Read these off the row that follows.
1) Which number is the maximum?
2) Which number is the first entry from the right?
3) Which number is the entry just left of -0.12?
4) Which number is the third-last entry?
5) Which number is the entry just left of 0.04?
6) Which number is the 3rd entry from the left?
[ 0.07  0.04 -0.16 -0.02 -0.12  0.01 -0.03 -0.04 -0.05  0.17 -0.07]
1) 0.17
2) -0.07
3) -0.02
4) -0.05
5) 0.07
6) -0.16

array([[-0.01,  0.08,  0.12,  0.01,  0.11,  0.04],
       [ 0.17,  0.17, -0.04, -0.03,  0.00, -0.12],
       [-0.18, -0.13, -0.07,  0.05,  0.06,  0.09],
       [ 0.01, -0.19, -0.11, -0.12,  0.10,  0.12],
       [-0.14, -0.21,  0.01, -0.22,  0.05,  0.14],
       [ 0.09, -0.15, -0.20,  0.03,  0.18, -0.06],
       [-0.01, -0.16, -0.23,  0.11, -0.15,  0.17],
       [-0.05, -0.18,  0.08, -0.10, -0.03, -0.05],
       [-0.09, -0.04, -0.15,  0.00,  0.17, -0.20],
       [-0.03,  0.02, -0.11,  0.17, -0.21,  0.14],
       [-0.07,  0.03,  0.17, -0.13, -0.18,  0.06]])
Which number is the smallest entry in the last column? -0.20
The entry in the bottom-left corner: -0.07
The entry directly below the largest entry is -0.15
Which number is the 2nd smallest entry? -0.22
The third entry on the diagonal from the top-right corner -> 0.05
The last entry, reading row by row: 0.06
Which number is the first entry on the main diagonal? -0.01
Which number is the third entry on the main diagonal? -0.07
The largest entry in the first row: 0.12
Which number is the second entry from the end, reading row by row? -0.18
The 2nd entry on the main diagonal -> 0.17
The largest entry in the last row -> 0.17
Which number is the smallest entry in the first column? -0.18
The first entry in the row that holds the smallest entry -> -0.01
Which number is the entry directly above -0.10? 0.11
Which number is the entry directly above the largest entry? 0.05
Which number is the fifth entry, reading row by row? 0.11
Which number is the entry directly above -0.09? -0.05
Which number is the entry just left of 0.02? -0.03
The maximum is 0.18
Which number is the 2nd entry on the diagonal from the top-right corner? 0.00
The entry just left of the smallest entry -> -0.16
The 5th entry from the end, reading row by row is 0.03
The 2nd entry, reading row by row: 0.08
Which number is the top-right entry? 0.04
Which number is the last entry of the largest entry's row? -0.06
Which number is the 4th entry in reading order? 0.01
The entry directly below -0.10 is 0.00
The third entry from the end, reading row by row -> -0.13

B =
[[-0.280  0.416 -1.365 -0.973  0.534]
 [ 0.742 -0.026  0.233 -0.418 -1.840]
 [-1.662  1.590 -0.925 -0.480 -0.283]
 [-1.745  1.651  0.208  0.079 -1.354]
 [-0.508  0.325  0.177 -0.402 -0.387]
 [ 0.178  0.880  1.461 -0.650 -2.718]
 [ 1.069 -0.429  0.909 -0.385  0.005]
 [-1.769  0.591  0.001  0.547 -0.553]
 [ 0.898 -1.508 -1.049  0.132 -0.040]
 [ 1.191  0.115 -1.668 -1.512 -0.860]
 [ 0.821  0.921  0.329 -2.066  0.370]
 [-0.938  0.794  0.619  0.091 -1.838]]
Indices start at 1.
Find the entry at row 2, column 1.
Answer: 0.742
The entry in the bottom-left corner: -0.938
Find the bottom-right entry.
Answer: -1.838
Find the top-right entry.
Answer: 0.534
The entry directly above 0.233 -> -1.365
The entry directly above 0.898: -1.769
The entry just left of -1.838 -> 0.091
Find the entry just right of -0.385.
Answer: 0.005
The entry in row 1 and column 1 -> -0.280
The entry directly above -1.354: -0.283
The entry in row 3 and column 1 -> -1.662
Find the entry in row 1 and column 2.
Answer: 0.416
The bottom entry of the column that holds the largest entry -> 0.794
Find the entry just left of 0.329.
Answer: 0.921
Find the entry just right of -0.925.
Answer: -0.480
Find the entry directly above the largest entry.
Answer: 1.590
Find the entry directly below the largest entry.
Answer: 0.325
The entry just right of 0.898 -> -1.508
Find the maximum.
Answer: 1.651
Find the entry just right of the largest entry.
Answer: 0.208
Find the entry directly above 0.921.
Answer: 0.115
Find the entry just right of 0.909.
Answer: -0.385
Find the entry just right of 1.069.
Answer: -0.429
The entry just left of -1.512: -1.668
Find the entry directly below -1.512.
Answer: -2.066
Find the entry directly below 1.191.
Answer: 0.821
The entry directly above 0.132 is 0.547
Find the entry just left of 0.534.
Answer: -0.973
